[[ 1.936 -2.945 -3.459  3.461 -0.329  3.588 -1.426]
 [-2.271  2.213 -3.856  3.088  1.740 -8.367  0.046]] result: -3.856

[-0.885  7.658 -2.888  1.683 -0.197  2.425] result: 7.658

[[-1.060  0.378 -3.700 -6.577  4.642  4.170]
 [-2.875  0.072 -3.295 -6.559  0.828  1.914]
 [-1.530  3.202 -1.686 -6.311  4.124  5.346]] result: 3.202

[[ 6.490 -1.410  6.811 -0.778  0.465  6.101]
 [-3.918 -5.211 -4.813 -4.158 -1.616 -0.299]
 [ 2.368 -5.860 -2.460  4.729  4.472  1.885]] result: -5.860

[[ 1.736  2.823 -3.038 -6.574  0.686]
 [-0.927  1.922  0.542  3.745 -6.219]] result: -0.927

[-5.422 -5.323  7.841 -6.117 -7.382] result: -5.422

[ 7.283 -5.174  4.774  7.980  5.986] result: 7.283

[-7.680  4.528 -3.791 -6.403  1.324  1.937  4.200] result: -3.791

[ 8.161  7.025 -1.540 -1.978 -2.717] result: 8.161

[-4.222  8.480  6.670  8.210 -2.320 -3.107 -1.604] result: 6.670
---
 4.399  0.642  7.909 -5.266  4.575 -1.764  1.948 ==> 1.948, 4.399

 4.414  7.098 -5.088  1.471
 0.219  0.653 -0.659  1.838
-0.107 -0.122  0.000 -0.003
==> 1.471, -0.107

-4.408  0.698 -7.108  1.512 -2.199
-4.090  2.880  6.733 -2.869 -4.566
 4.942 -2.781 -0.514 -0.778  2.774
==> -2.199, 4.942

 0.382  6.831  4.663 -1.190  0.005 -5.125  0.598 ==> 0.598, 0.382

-5.958  6.773 -5.426  0.483  5.755  7.884 ==> 7.884, -5.958

 8.078 -4.601  0.064 -6.525 ==> -6.525, 8.078

-2.871 -4.335 -6.278 -0.635  1.316 -0.486  0.814
 0.895 -1.085  7.485  0.167  2.489 -2.188 -0.512
-0.443 -0.371 -5.800  1.874 -0.481  4.086 -1.409
==> 0.814, -0.443
---
 1.333  1.327  1.023  0.329 -7.078 -4.160
 3.620 -7.765 -1.978 -8.033 -0.481 -4.182
-0.642  2.166  0.665  3.595 -1.107 -0.128
-> -7.078

 8.404 -2.685  1.375  3.308  1.503 -1.290 -0.854
-1.507 -2.583 -0.470  0.303  4.939 -2.861 -2.741
 2.826  0.664 -1.418 -1.267 -5.375  0.219  0.244
-> -1.290

-4.305  6.923 -3.695  1.648  0.576  5.376
-0.477 -0.704  0.529  1.218 -0.186 -0.400
 1.830 -2.488  1.467 -1.406 -1.566 -2.375
-> 0.576

 1.513 -1.073 -0.452 -3.889
 0.957 -0.718 -0.203 -2.718
 0.919  0.527 -0.952  7.998
-> -0.452

 0.768 -2.092 -0.769 -1.583
-5.258  3.081  0.313  7.561
-5.267 -7.986 -0.465  5.009
-> -0.769

-2.331 -2.599 -3.574  1.453
 5.497  6.898  6.817 -1.200
-2.681 -3.342 -3.930 -0.521
-> -3.574

 4.428 -2.354  1.827  3.107
-2.958  1.846 -1.310 -2.282
 0.293 -5.806  7.163  5.407
-> 1.827
---
[[-1.815, -4.513, -2.479, 1.678], [-4.710, 1.162, 6.776, -2.607], [-5.326, 5.227, -1.454, -0.900]]
1.678
[[4.506, -3.494, -4.963, -0.576, -4.196], [5.680, -3.303, -4.872, -0.586, -4.210], [2.642, 3.606, -5.695, 6.912, -0.684]]
-4.196
[[-2.019, 1.958, -4.902, 2.840, 7.904, 0.322, -0.846], [-1.347, 6.870, 2.298, -0.871, -0.278, 0.305, 4.561], [0.885, 3.597, -4.366, 3.767, 7.318, 0.516, 0.606]]
-0.846
[[1.378, 0.348, -6.282, 1.475, 0.517, -2.649, -0.378], [1.530, 0.981, -6.747, 1.489, 1.047, -3.065, 0.469], [-0.519, 2.615, 2.130, 0.252, 1.927, 0.058, 3.787]]
-0.378
[[1.440, 0.444, 5.232, 6.110], [1.181, 0.141, 6.584, 5.319], [0.861, 0.302, 7.452, 4.610]]
6.110
[[1.285, 6.358, 4.847, -4.683, 1.751, -7.227], [2.732, 2.309, 1.423, -4.000, 2.209, -0.886], [7.062, -0.600, 0.368, -6.928, 5.655, 7.341]]
-7.227
[[1.574, -6.729, 4.387, 6.962, -1.376, 7.126, -5.658], [1.526, 5.344, 2.040, 3.348, -2.307, -2.935, -5.636], [6.012, -5.769, 5.785, 6.901, 1.475, 6.566, -4.519]]
-5.658
[[-6.044, 6.645, -6.491, -5.266], [6.399, -7.035, 6.871, 5.576], [6.477, -7.123, 6.957, 5.646]]
-5.266
[[-7.076, -7.933, -0.557, -1.445, 0.225], [-0.688, -1.151, 0.768, -0.471, -0.257], [-6.351, -6.876, 0.082, -3.002, 1.978]]
0.225
